Every row comes from one small tree of marks. The marks that hang from a mark follow it in brackets, in alphabetical order. Every link used is in the known rows. Which tree was each row made from?
Known rows
tove[barof[bonut buza] puzin[geka]]: 0.113,-0.299,-1.034,0.743,0.499,1.970,-0.130,-0.455,-4.231,3.125,-3.227,1.105,-1.015,0.580,0.972,-0.489,-2.296,-1.389,3.163,2.520,3.737,0.626,1.983,0.878,0.953,0.163,1.729,4.508,-0.194,-2.037,0.397,0.431,0.802,4.634,-0.467,0.912,0.800,-1.770,-5.012,1.015,1.257,0.714,4.023,0.953,-1.622,-1.950,-0.454,-0.213,-1.725,-1.939
geka[kurel[buza] tove[pebu[barof bonut puzin]]]: 0.811,-1.625,-0.917,-2.762,2.331,-1.231,-0.562,0.040,-0.497,-3.234,-0.033,1.782,-0.271,-5.093,0.076,-1.578,4.174,-1.785,2.996,-1.774,-0.030,-0.870,0.291,0.996,2.249,1.170,0.879,-1.494,-1.249,0.361,0.227,-0.611,-0.050,3.188,-0.083,0.663,-1.139,-3.774,-3.377,-3.253,7.674,6.576,2.954,-1.098,-1.940,-1.023,-5.264,-1.913,-0.109,-0.303
sozaf[geka[tove[barof[kurel[buza]] pebu]]]: 3.280,4.210,-2.288,0.708,1.013,-0.619,-0.096,1.503,-0.921,-0.792,-0.219,1.543,0.325,0.015,0.249,-0.169,-0.388,-2.289,1.421,2.655,1.484,-2.690,1.410,1.309,0.284,-1.457,0.156,1.154,-0.581,-0.726,0.684,0.599,0.896,2.030,2.150,-0.985,0.888,-3.400,-3.306,-0.833,1.600,1.303,3.606,-0.217,-1.814,-1.388,-3.291,-1.008,1.159,-0.798
geka[kurel[buza[sozaf]] tove[barof[bonut[puzin]]]]: 1.091,0.667,1.475,0.777,0.819,0.646,0.354,0.638,-3.222,-0.197,0.708,1.069,0.031,-3.240,1.090,-0.492,2.895,-2.256,1.714,2.260,0.474,-1.500,-0.536,0.185,1.140,-0.996,0.234,3.511,-1.366,-2.259,1.702,0.340,-1.744,4.758,0.365,-1.537,-0.244,-4.494,-7.258,-1.800,2.501,0.750,0.413,1.028,-0.740,-2.160,-4.716,-0.355,-1.358,-1.455
tove[geka[kurel[buza[sozaf]]] pebu[barof] puzin]: 0.100,-1.120,-1.402,1.417,0.934,0.942,1.150,1.459,-1.938,-0.897,-0.919,-0.897,-1.082,-2.528,0.139,-1.448,4.223,-4.369,2.083,-1.212,0.232,0.609,-0.628,0.870,1.713,-2.786,0.850,2.058,-1.826,-0.764,-2.635,0.637,1.223,3.744,-0.351,-0.839,0.982,-2.927,-7.713,-0.823,3.779,4.689,-1.683,-0.501,0.962,1.387,-6.927,-0.681,-0.055,-3.085
tove[barof geka[kurel[buza[sozaf]]] pebu puzin]: -0.357,-0.777,-3.022,2.429,1.363,0.660,1.522,1.331,-3.564,-0.966,-0.498,-0.299,-1.511,-1.798,0.387,-1.626,3.855,-6.899,3.083,1.071,0.830,0.221,-1.143,0.843,1.176,-3.031,-0.473,4.412,-2.700,-0.958,-1.835,1.097,1.484,3.987,0.896,-1.502,1.665,-3.596,-8.801,-0.122,0.788,3.949,-2.411,0.339,1.464,1.824,-7.635,-0.297,-0.818,-3.196
kurel[buza[sozaf] tove[barof puzin[geka]]]: -0.658,-0.252,0.220,-0.248,0.053,2.439,0.377,0.100,-3.648,-1.053,-0.222,0.464,-1.039,-1.499,1.142,0.555,1.231,-0.657,-0.803,0.807,1.464,-0.288,1.946,1.688,0.294,-1.486,-3.012,3.394,-2.085,-2.843,2.288,0.570,-0.528,2.094,0.248,-2.052,1.867,-4.729,-3.519,-0.509,-2.238,2.467,0.669,-0.391,-1.455,-3.087,-1.877,0.837,0.519,-2.387
bonut[geka pebu[kurel puzin]]: -2.128,-1.449,1.081,1.149,2.371,0.700,-1.781,0.931,-0.415,-3.634,0.080,-2.854,2.271,-0.021,-0.417,-1.100,1.354,-0.202,-3.080,-1.436,-1.497,2.051,-0.419,0.764,0.033,0.201,-0.779,-3.558,4.317,1.254,1.471,-1.889,2.732,1.627,-1.642,1.879,1.461,0.320,1.894,-0.022,5.535,4.465,0.670,0.158,-0.589,-1.481,1.814,-0.457,2.020,1.354
pebu[barof buza[sozaf] puzin[geka[kurel] tove]]: -2.823,-1.989,3.969,0.925,2.696,1.791,0.055,-1.185,1.463,-1.946,-1.253,-4.148,-0.703,-1.632,0.886,-0.883,4.229,1.811,-2.041,-3.486,-2.045,-0.735,-0.402,2.351,1.420,-0.344,1.442,-1.044,1.657,-1.623,-0.563,-0.079,-1.014,0.234,-2.981,0.604,0.640,-2.221,-6.020,-0.601,6.218,6.189,2.165,-2.310,-2.390,-4.750,-2.189,0.023,1.475,-0.598
sozaf[geka[kurel[tove]]]: 0.264,3.327,2.135,0.120,0.682,-0.675,-1.058,2.282,0.028,0.436,0.175,-0.477,1.234,-1.920,1.201,0.038,1.004,1.394,-0.374,0.148,-1.151,-2.216,-0.168,0.582,-0.595,-2.217,-0.014,-1.241,0.391,-1.621,0.620,-0.310,1.498,1.347,0.529,-0.682,-0.670,-1.458,1.119,-1.268,0.871,1.912,-0.066,0.329,-2.318,-0.991,-1.290,-1.520,0.588,0.165
bonut[geka[kurel] puzin]: -3.649,-1.564,2.774,1.303,2.450,-0.250,-1.736,2.278,-1.714,-0.172,0.479,-2.429,3.107,-0.517,0.986,-1.242,2.167,-1.130,-2.992,0.270,-1.715,0.296,-2.219,0.529,-0.029,-3.244,1.509,2.342,1.490,-1.582,1.315,-1.306,0.894,2.943,-1.433,0.129,0.534,-1.220,-1.086,0.155,5.441,-0.281,-0.542,0.896,-1.243,0.003,0.085,-1.869,-0.058,-0.211
barof[bonut buza[sozaf] geka kurel]: 2.295,4.116,-1.093,4.464,0.587,3.086,0.402,-0.737,0.408,4.010,-3.125,-1.872,-1.314,-0.207,2.379,0.692,-2.850,-0.082,1.579,3.807,1.382,-2.657,2.776,0.459,1.787,-1.649,2.126,0.721,3.727,-0.773,0.096,1.244,-1.265,3.409,-1.769,-0.419,-1.283,-0.865,-7.945,3.338,-0.319,1.448,2.690,1.208,-0.374,-3.027,1.573,0.072,-0.495,-1.488
barof[buza geka[kurel[tove[pebu]]]]: 0.893,3.494,0.187,1.806,1.781,0.497,-0.693,0.875,-0.081,0.053,-1.718,0.668,0.165,-1.975,1.824,-0.226,-0.343,-0.483,1.214,0.777,0.938,0.057,1.924,1.254,1.565,-1.743,0.230,-0.251,0.806,-0.682,-0.700,0.970,1.290,2.077,-0.626,-0.783,-0.348,-1.648,-2.369,0.805,0.940,3.293,1.618,0.372,-2.007,-1.248,-1.875,-1.563,0.140,-0.855
kurel[buza tove[puzin[geka]]]: -1.253,-0.831,1.587,-0.900,-0.166,1.199,-1.089,0.332,-3.167,-1.034,-0.080,1.545,0.000,-1.856,1.109,0.990,0.851,0.653,-0.223,-0.743,1.710,0.710,2.656,1.177,0.727,-0.739,-2.492,1.068,-1.441,-2.447,2.614,-0.140,-0.305,1.618,0.447,-1.258,0.860,-2.861,0.743,-0.964,-0.192,1.153,2.464,-0.705,-3.107,-1.668,0.470,-0.335,1.406,-1.839
buza[barof[bonut[pebu] geka kurel] sozaf]: 1.483,4.559,0.089,3.374,0.947,3.501,1.104,0.432,1.167,1.008,-1.533,-4.018,-1.776,0.782,1.216,-0.279,-0.943,0.161,-0.863,2.994,-0.010,-2.196,0.025,1.060,-0.159,0.293,0.352,-0.181,3.834,0.579,0.543,1.077,0.803,3.646,-0.895,-0.329,0.520,-1.326,-7.584,1.495,-1.432,5.465,-0.585,1.438,0.281,-3.346,2.556,1.673,-1.063,-0.808
bonut[geka pebu puzin[buza]]: -4.109,-0.927,1.777,1.247,1.993,1.187,-0.479,0.495,-3.393,-0.692,-1.992,-4.164,4.210,1.133,0.324,-0.487,0.163,0.371,-2.840,0.436,0.286,3.915,-1.965,1.295,0.596,-0.542,-0.234,0.224,2.900,-0.360,1.354,-2.025,2.538,3.733,-1.927,-0.112,2.269,-0.341,2.669,0.813,2.722,0.146,0.802,0.233,-2.719,-1.991,-0.243,-1.168,1.776,0.527
geka[kurel[buza[barof[puzin]]] tove]: 2.130,1.128,3.242,-0.273,1.322,0.022,0.032,1.312,-2.285,-0.671,0.768,2.024,-1.284,-2.121,0.428,-1.033,1.621,-1.286,2.562,0.503,0.174,-2.177,1.538,-0.049,0.480,0.962,2.041,0.533,-0.486,-1.711,1.687,0.455,-1.297,3.000,0.297,-0.322,-0.462,-2.803,-6.570,-2.144,3.505,1.912,0.968,0.195,-0.846,-1.592,-2.577,-1.797,-0.450,-0.397
pebu[bonut buza[barof[geka]]]: 0.807,-0.420,-1.432,-0.367,1.848,-0.300,0.477,-0.255,0.947,0.459,-1.611,-0.650,-0.190,-0.846,-0.461,-1.438,-0.657,1.928,0.163,-0.478,-0.452,-1.496,1.039,1.698,0.514,1.540,0.060,-0.411,2.328,0.683,0.674,0.525,-1.800,0.852,-0.832,1.449,0.034,0.013,-4.495,-0.420,-0.010,6.736,2.148,-0.888,-3.485,-2.059,-0.782,0.395,0.111,-0.537
geka[kurel tove[pebu[bonut buza[sozaf]]]]: 0.668,-1.021,0.008,0.401,1.240,-0.425,0.542,-0.022,0.744,-2.189,-0.206,-1.269,0.980,-5.252,0.516,-1.662,3.878,-2.054,2.202,-0.037,-0.916,-0.326,-2.184,0.822,2.490,0.105,0.156,-1.420,-1.286,1.080,-1.208,-0.319,-0.469,2.146,0.435,0.206,-1.284,-2.161,-4.672,-3.007,5.679,6.510,-1.913,-0.740,-0.996,-0.942,-7.311,-1.812,-0.338,0.553
barof[bonut geka puzin]: 1.725,3.140,-1.799,2.031,0.818,0.794,-0.364,-1.284,-0.645,3.001,-1.832,-0.861,-0.287,0.462,1.906,-0.162,-1.499,-0.495,0.307,2.897,2.214,-0.706,4.562,0.499,1.111,1.254,2.706,0.444,2.894,-1.097,0.210,0.247,-0.907,2.779,-0.725,1.346,-1.374,-1.261,-4.552,1.989,1.102,1.680,3.616,1.355,-1.067,-1.963,3.680,-0.202,-1.599,-1.325
bonut[geka pebu[barof[buza] puzin]]: -1.065,-0.260,0.287,0.090,2.456,1.793,-0.256,0.100,-1.111,-1.746,-1.674,-1.280,2.345,0.884,-0.508,-2.365,0.227,1.073,-1.657,-0.895,0.068,2.825,1.131,0.721,0.653,1.573,1.811,-2.204,4.744,0.144,0.291,-1.402,1.813,2.019,-3.484,2.056,1.652,-1.505,1.466,1.025,5.706,3.100,3.548,-0.144,-1.778,-2.577,0.055,-0.187,1.521,0.132
pebu[barof bonut buza[sozaf] puzin]: 0.045,-3.838,-2.737,-2.188,1.950,0.339,1.159,-1.765,1.375,-0.586,-1.407,-1.556,0.316,-2.434,-0.565,-2.139,2.897,1.494,-0.047,-2.867,-2.240,-0.695,1.116,1.226,1.937,1.678,1.205,-1.716,2.313,0.692,-0.375,-0.693,-2.672,0.549,-2.868,2.154,-0.542,-1.352,-3.360,-0.254,5.157,7.238,2.099,-2.187,-1.598,-3.534,-3.240,0.429,0.052,-0.119
puzin[tove[barof[geka] pebu[kurel]]]: 1.886,2.223,-0.956,1.870,2.355,0.305,-0.664,0.641,0.679,-1.940,-1.513,-1.014,-1.851,1.016,-0.359,1.119,-1.321,-0.862,-1.273,0.387,2.289,-1.183,0.195,2.816,0.368,-1.685,-1.717,1.431,-1.567,0.948,-0.177,1.737,2.939,1.033,0.949,0.014,1.993,-1.796,-5.307,0.351,0.031,4.702,2.911,-0.004,-0.598,-1.988,-0.799,0.670,0.455,-0.687
buza[barof[puzin] sozaf[geka]]: 1.882,3.654,-0.261,0.985,0.930,1.807,1.575,0.681,-0.504,2.982,-1.905,-3.417,-0.263,1.597,0.479,-1.223,-1.130,-0.199,-1.574,1.926,-1.230,-2.267,1.223,0.916,-0.899,-0.280,2.575,0.603,1.393,-0.985,0.039,0.254,0.425,1.754,-0.970,0.591,0.424,-2.098,-6.253,0.076,-0.864,4.376,-0.792,-0.139,0.523,-3.197,-0.450,-0.764,-1.134,-0.145
barof[bonut[geka pebu puzin[buza]] kurel]: -2.701,0.398,1.067,2.470,1.327,2.014,-1.143,0.840,-2.628,1.485,-2.141,-3.850,2.398,0.887,1.048,0.150,-0.668,-0.312,-0.231,2.551,1.530,0.894,-0.880,0.812,1.408,-0.927,0.908,0.852,4.271,-0.546,2.000,-1.442,2.066,6.258,-1.424,0.313,0.954,-0.541,-0.934,2.647,4.495,-0.428,2.840,1.270,-2.534,-2.428,2.480,-0.479,0.802,-0.093
puzin[buza[barof[bonut]] geka[kurel] tove]: -3.945,1.321,6.914,0.966,0.536,2.604,-0.546,-0.399,-1.605,1.762,-3.665,-4.186,-2.864,-0.974,0.845,1.813,-1.079,2.020,1.773,0.489,2.557,-1.067,-2.350,2.575,0.473,0.401,0.352,1.250,-0.984,-1.969,0.606,0.451,2.370,4.713,-0.812,0.001,0.451,-1.136,-7.545,-1.229,-0.216,4.830,2.365,-0.417,-3.777,-3.481,-0.404,-0.283,0.288,-0.285
barof[puzin[geka tove]]: -1.680,0.206,2.144,1.666,1.516,1.802,-0.626,-1.013,-1.154,0.299,-2.052,-3.173,-0.481,0.953,1.435,0.774,-0.601,0.402,-2.346,0.281,2.183,-0.401,1.559,1.484,0.544,0.401,1.394,0.258,0.209,-1.663,1.214,-0.118,0.891,0.639,-0.695,0.680,0.557,-2.382,-3.531,0.864,1.860,1.673,2.931,-0.089,-1.520,-2.963,3.058,-1.037,0.325,-0.611
barof[geka[kurel[buza]] puzin]: 1.188,2.197,-0.052,2.729,2.646,-0.356,-0.784,-0.193,-1.536,1.153,-0.548,-0.572,-0.882,-1.068,2.448,-0.988,1.247,-1.449,0.868,1.096,-0.428,-2.253,3.217,0.176,0.602,-1.009,2.083,-0.336,2.847,-2.073,0.921,0.350,-1.232,1.976,-0.569,-1.371,-0.997,-1.685,-4.870,1.075,1.587,1.229,1.930,0.678,-0.914,-1.087,1.306,-1.699,0.281,-1.554
puzin[buza[barof sozaf[geka[kurel tove]]]]: 0.235,3.441,4.252,0.100,0.436,1.361,1.565,0.863,-1.059,1.626,-2.388,-2.913,-0.379,-1.376,0.518,0.457,-0.546,1.010,1.389,1.199,-0.802,-1.832,-1.613,1.717,-0.114,-0.669,1.624,0.195,-0.757,-1.237,-0.554,0.150,0.761,3.438,-0.726,-0.702,-0.032,-0.730,-6.593,-2.613,-0.615,4.358,-1.508,-0.743,-1.355,-3.386,-5.897,-1.863,0.181,1.005
bonut[puzin[geka tove]]: -3.893,-1.378,3.023,1.005,1.942,1.247,-1.068,0.054,-1.358,-0.692,-1.588,-3.334,1.649,0.917,1.182,1.426,0.240,1.165,-4.650,-1.056,1.016,0.893,-1.226,2.071,0.352,-1.574,-0.193,2.190,-0.822,-1.526,1.930,-0.441,1.105,0.974,-0.747,-0.123,1.508,-1.953,-1.123,0.107,1.625,0.488,2.473,-0.322,-2.762,-2.484,2.264,-0.925,0.462,-0.725
kurel[buza tove[barof pebu[bonut] puzin[geka]]]: -0.821,-1.536,-3.430,-2.066,0.963,0.603,-0.740,0.204,-3.645,-1.817,-1.187,1.619,-0.651,-2.650,0.455,-0.239,1.083,-1.984,1.250,0.511,3.159,0.375,1.552,2.303,1.284,-0.385,-3.507,2.743,-3.004,-1.041,2.053,0.086,1.573,3.448,1.568,-0.705,1.561,-5.186,-1.497,-1.033,0.145,5.752,3.209,-0.615,-3.236,-1.510,-2.231,0.013,0.091,-2.307

Write each row's tree
-1.828,0.733,2.632,0.152,1.045,0.404,-1.272,2.559,-1.058,-1.701,1.394,-0.026,0.675,-1.288,0.279,-0.822,1.348,-0.367,-1.392,1.341,0.173,-1.180,-0.569,0.995,-0.616,-2.025,-0.668,2.112,0.280,-1.923,1.299,-0.133,1.272,2.148,-0.399,0.048,0.942,-2.900,-1.855,-0.064,2.286,1.712,-0.359,1.123,-1.381,-0.857,-1.255,0.025,0.243,-0.406 | bonut[geka[kurel[tove[barof]]]]
1.561,1.062,-0.443,2.873,0.652,2.504,0.886,0.180,-0.107,2.288,-1.981,-1.354,-1.124,0.115,1.169,0.099,-1.548,-0.748,1.534,1.651,-0.270,-2.389,0.685,-0.299,1.251,-2.214,1.664,0.447,1.919,-0.323,0.202,0.814,-0.665,1.531,-1.490,-0.982,-0.235,-0.470,-5.253,2.733,0.747,-0.436,0.169,0.167,1.281,-2.063,-0.699,-0.735,0.281,-0.308 | barof[buza[sozaf] kurel]
0.744,1.785,1.506,0.744,2.227,-0.409,-0.034,0.295,-1.551,-0.614,-1.840,-0.065,0.093,-2.322,1.926,0.347,0.842,-2.071,2.887,0.831,1.533,0.599,0.686,1.968,1.932,-0.856,1.822,1.101,-1.881,-0.331,-1.478,0.382,1.303,3.862,0.310,-0.532,-0.642,-0.373,-4.201,-1.911,3.940,3.187,0.823,0.120,-1.435,-0.947,-4.849,-3.120,-0.662,-0.085 | barof[geka[kurel tove[pebu puzin[buza]]]]
1.258,2.881,0.384,1.310,1.793,0.987,0.020,1.600,1.421,0.563,-0.611,-0.708,-2.115,1.983,0.613,0.173,-1.921,0.347,-0.772,1.165,-0.167,-3.615,1.520,1.419,-0.775,-0.966,1.436,1.464,2.217,-0.178,0.883,1.523,-0.060,1.378,-0.381,0.034,0.658,0.062,-6.528,1.636,-0.489,2.707,1.403,0.512,-0.434,-1.787,2.902,0.222,-0.462,-0.632 | buza[barof[geka kurel]]
-2.616,-0.434,0.617,-1.350,-0.064,1.315,-0.522,-0.051,-2.396,-0.729,-2.381,-0.766,0.262,-1.239,1.024,1.315,0.011,-0.797,0.917,-0.319,2.850,2.783,1.137,2.608,1.826,-0.576,-1.548,1.522,-2.828,-0.882,-0.342,-0.296,2.792,3.089,0.440,-0.166,1.200,-1.508,0.295,-0.544,1.341,3.529,1.417,-1.204,-2.584,-1.893,-2.078,-1.368,0.420,-0.419 | kurel[tove[pebu puzin[buza geka]]]
0.275,2.440,-0.599,2.335,1.464,1.735,1.261,-2.019,-1.242,2.580,-3.376,-3.784,-0.499,0.538,2.204,0.589,-1.402,-0.317,-0.308,1.965,0.707,-0.385,3.236,1.553,1.259,-0.192,2.270,0.253,2.123,-1.292,-0.633,0.224,-0.855,2.026,-1.931,-0.585,-0.354,-0.469,-6.008,2.031,-1.219,2.296,0.851,-0.155,-0.186,-3.600,-0.263,-1.336,0.028,-0.407 | barof[geka puzin[buza[sozaf]]]
-2.034,-0.559,-0.609,0.174,0.858,2.077,0.793,-2.266,-1.919,0.069,-4.091,-4.615,0.547,-2.416,1.769,0.436,-0.012,-1.695,0.005,1.529,2.349,1.006,0.962,2.384,2.524,1.267,1.550,-0.263,-0.700,-0.556,-0.444,-1.150,0.793,3.537,-0.760,0.727,-0.357,-2.794,-6.451,-0.870,3.111,6.391,0.751,-0.997,-1.422,-3.931,-3.173,-2.723,-0.094,0.384 | barof[puzin[buza[sozaf] geka[tove[pebu[bonut]]]]]
-0.210,-0.861,0.318,2.835,0.710,0.351,-0.101,0.804,0.902,-2.587,-1.209,-1.687,-0.073,-0.419,-1.467,0.863,0.924,-1.281,-0.600,-2.238,1.625,1.159,-0.327,1.995,2.031,-1.430,-1.678,-0.782,-0.896,1.131,-1.331,0.939,1.511,0.189,0.409,1.265,1.800,-0.430,-5.204,0.135,2.490,4.895,1.410,-1.453,-1.594,-0.190,-3.717,0.351,2.419,-0.987 | puzin[tove[geka pebu[buza kurel]]]
-0.663,-0.370,-0.163,-0.300,0.207,1.247,0.168,-0.099,-4.603,3.112,-2.490,0.243,-0.559,0.747,-0.096,-0.144,-1.987,-1.367,3.603,3.294,3.624,0.725,0.916,1.323,0.822,0.099,1.127,5.027,-0.796,-1.587,0.310,-0.087,1.142,5.792,-0.661,1.092,0.934,-1.064,-3.995,0.669,1.317,0.245,3.192,0.822,-1.652,-1.521,-2.325,0.202,-1.134,-1.053 | tove[barof[bonut[geka]] puzin[buza]]
0.212,-2.124,2.141,2.227,2.887,0.276,-0.978,1.042,-1.067,-2.383,-0.918,-2.486,2.502,0.560,-0.641,0.000,1.381,1.907,-2.718,-3.067,-0.690,1.903,-1.402,1.194,1.320,-0.718,-1.766,-1.942,2.175,1.040,1.970,-0.459,1.545,1.416,-0.571,0.138,2.356,0.355,1.110,0.271,4.692,1.843,2.086,-0.658,-2.471,-3.140,0.122,-0.289,2.230,0.538 | bonut[pebu[buza kurel] puzin[tove]]
0.070,1.177,-4.157,2.866,1.707,1.906,0.119,-0.368,-1.680,-0.190,-1.309,-2.491,-2.205,0.918,1.592,-1.032,1.039,-5.303,0.418,2.978,1.187,-2.255,1.799,1.434,1.003,-1.936,0.406,2.898,1.026,-1.370,0.383,0.705,0.869,2.780,0.719,-1.647,1.759,-4.539,-8.790,2.808,1.773,2.946,1.652,-0.215,1.021,-2.403,0.138,-0.093,0.258,-2.084 | tove[barof[kurel[buza[sozaf]] puzin[geka]] pebu]
1.877,4.659,0.284,1.820,-0.262,2.442,0.817,1.383,0.911,3.762,-1.626,-3.202,-1.470,0.806,0.560,-0.034,-1.676,0.311,0.265,3.187,-0.603,-4.256,-0.211,0.797,-0.621,-1.329,1.585,1.020,1.902,-0.562,0.479,0.767,0.494,3.549,-0.253,0.245,-0.266,-1.521,-7.591,0.533,-0.913,4.004,0.142,0.527,-0.163,-2.873,0.735,0.679,-1.094,-0.524 | buza[barof[bonut kurel] sozaf[geka]]
-0.148,3.002,1.265,0.028,-0.142,1.354,0.630,-0.800,-0.909,2.929,-3.137,-1.115,-1.776,0.705,0.170,1.062,-3.082,1.459,2.146,1.787,2.159,-0.255,1.469,1.884,0.452,1.463,0.815,1.361,1.014,-0.636,-0.269,0.815,0.160,3.745,-0.914,0.564,0.081,0.591,-5.642,0.300,-2.804,3.401,2.705,-0.127,-2.579,-2.567,-0.057,0.587,-0.493,-0.451 | puzin[buza[barof[bonut geka]]]
1.945,1.974,-0.730,3.093,-0.489,3.072,0.574,-0.431,-0.377,4.039,-2.508,-1.172,-1.473,-0.568,1.276,0.314,-2.064,-0.726,3.173,3.169,1.197,-2.241,1.195,-0.570,1.904,-1.117,1.853,0.781,2.267,-0.472,0.220,0.774,-0.823,3.606,-1.347,-0.134,-1.183,-0.952,-6.430,2.829,0.958,0.018,1.590,0.845,0.598,-2.300,0.231,0.165,-0.722,-0.847 | barof[bonut buza[sozaf] kurel]
-0.564,-2.984,-0.639,1.282,1.227,-0.182,-1.664,0.543,-0.687,-1.365,-1.535,-1.433,0.401,-0.690,0.067,-0.636,1.348,-2.173,0.600,-2.155,0.012,1.995,0.376,1.928,1.850,-1.647,-0.522,-0.028,0.010,0.593,-1.101,-0.332,1.802,1.905,0.738,0.839,1.401,1.002,-2.589,-0.768,6.336,4.809,1.117,-1.718,-1.265,-0.745,-1.713,-1.398,1.338,-0.385 | tove[pebu[buza kurel] puzin[geka]]
0.398,0.957,-0.370,1.339,0.667,1.791,1.114,0.430,-0.066,-0.863,-2.903,-0.625,-0.623,0.508,-1.168,0.503,-0.857,-0.525,-0.075,-1.032,3.677,1.402,0.434,1.833,1.836,-0.585,0.718,0.931,-1.711,0.205,-2.089,1.299,2.140,1.117,-1.043,1.254,1.801,-2.690,-5.446,0.860,1.424,3.455,3.185,-0.791,-1.396,-0.640,-4.007,0.291,0.937,-1.968 | puzin[tove[geka pebu[barof[buza]]]]
2.683,0.875,-1.660,2.323,1.786,1.363,-0.026,0.324,-1.604,3.409,-2.338,0.389,-1.046,1.506,1.426,-0.640,-2.435,-1.592,2.850,1.892,1.248,-2.608,4.005,-0.638,1.669,-0.825,4.210,0.618,3.155,-0.985,0.952,0.546,-0.519,2.499,-1.361,0.464,-0.530,-0.597,-5.023,4.289,3.986,-1.904,3.554,0.647,0.597,-2.186,2.045,-2.106,-0.348,-0.399 | barof[buza kurel puzin]
0.106,-1.330,1.124,-0.621,1.649,-0.086,-1.920,2.459,-1.521,-3.172,0.152,0.226,3.255,-0.726,-1.006,-0.317,1.009,-0.807,-3.663,-0.921,0.796,1.562,0.757,2.053,1.398,-2.162,0.255,1.612,-0.068,-0.531,1.402,-0.954,0.793,3.324,-0.588,1.070,1.996,-3.029,-2.897,-1.619,8.320,2.374,3.431,-0.769,-2.259,-1.881,-2.232,-1.405,1.740,-0.613 | bonut[geka[tove[pebu[barof kurel[buza]]]] puzin]
1.690,2.023,-0.670,-0.601,1.437,-1.234,-1.024,1.052,0.682,-1.983,-0.663,-0.007,2.040,-1.045,-0.030,0.170,0.388,-1.062,-0.627,-0.670,-0.350,-0.019,1.326,1.632,0.847,-0.459,0.888,-2.254,-0.229,0.870,-0.289,-0.803,1.891,1.235,0.813,1.761,-0.120,-0.767,-0.449,-2.444,5.177,4.854,2.495,-1.021,-1.415,-1.596,-2.682,-2.431,0.780,1.294 | sozaf[geka[tove[pebu[kurel puzin]]]]
-0.158,-1.170,0.970,-0.012,1.752,0.388,-1.487,2.428,-1.441,-3.022,0.159,-0.947,2.885,-0.415,-0.009,0.505,1.170,1.349,-3.783,-2.300,-0.655,2.019,-0.288,0.842,0.478,-1.154,-2.479,-1.537,1.594,0.660,2.509,-0.973,2.611,2.404,-0.081,0.013,1.950,-0.502,3.244,0.186,3.424,1.951,-0.033,0.509,-1.172,-2.464,1.541,-0.628,0.831,0.749 | bonut[pebu[kurel[tove]] puzin]
0.826,2.297,1.971,-0.244,1.156,-0.624,-0.952,2.534,-1.385,1.159,-0.206,0.198,1.136,-1.857,1.446,-0.187,1.075,0.754,0.726,0.075,-0.754,-1.852,0.282,0.592,-0.295,-2.465,0.638,-0.032,-0.610,-1.731,0.698,-0.295,1.756,2.466,0.554,-0.462,-0.659,-1.268,1.164,-1.490,2.143,1.580,0.139,0.503,-1.991,-0.811,-1.810,-2.212,-0.227,-0.149 | sozaf[geka[kurel[tove[puzin]]]]
-1.709,-0.250,0.288,0.493,-0.399,1.603,0.615,-1.179,-2.300,3.299,-2.566,-2.660,0.992,-0.591,0.891,0.989,-0.304,-0.085,0.693,1.498,0.909,1.365,-0.461,0.748,1.728,-0.409,0.516,2.327,0.064,-0.915,0.193,-0.573,-0.334,4.405,-1.259,-0.124,-0.297,-0.611,-2.976,0.768,0.120,0.275,0.809,-0.018,-1.118,-2.374,-1.252,-0.137,-1.076,-0.398 | barof[bonut[puzin[buza[sozaf]]]]
0.681,0.976,0.651,0.385,-0.349,1.848,1.341,-0.129,-0.991,0.389,-0.145,-0.727,-1.819,-0.371,-0.509,-0.444,0.341,-0.237,0.228,0.484,-0.954,-1.047,-0.141,0.346,-0.359,-0.050,-1.435,0.790,-0.218,-0.610,1.026,0.836,-1.328,0.922,-0.414,-1.518,0.942,-2.133,-5.069,-0.880,-3.498,2.855,-0.982,-0.907,0.152,-1.473,-1.703,1.302,0.566,-1.164 | kurel[buza[barof sozaf]]
2.260,3.712,2.091,-0.698,0.239,1.062,0.877,0.806,-3.187,1.855,-2.918,-0.305,1.347,-0.119,0.115,0.169,-2.059,1.402,2.665,1.879,2.514,0.855,0.691,1.353,0.411,2.170,1.618,-0.272,-0.197,-0.402,0.492,-0.502,2.153,5.232,0.336,1.151,0.291,-0.667,-1.126,-2.748,1.431,3.167,2.683,0.322,-3.303,-3.032,-3.155,-1.600,-0.441,0.537 | sozaf[geka[tove[puzin[buza[barof[bonut[pebu]]]]]]]
-4.317,-3.524,-1.443,-1.681,2.070,0.186,-0.958,-1.703,-0.146,-1.246,-1.732,-2.454,0.658,-2.152,1.107,-0.396,1.422,0.093,-1.415,-1.525,-0.462,-0.023,0.174,1.477,0.733,1.410,0.212,-1.378,1.347,0.094,1.415,-1.685,0.178,0.936,-1.283,1.934,-0.757,-1.120,-0.529,-0.663,2.923,6.316,2.186,-0.786,-2.395,-1.618,1.641,-1.207,-0.207,0.239 | pebu[bonut puzin[geka]]
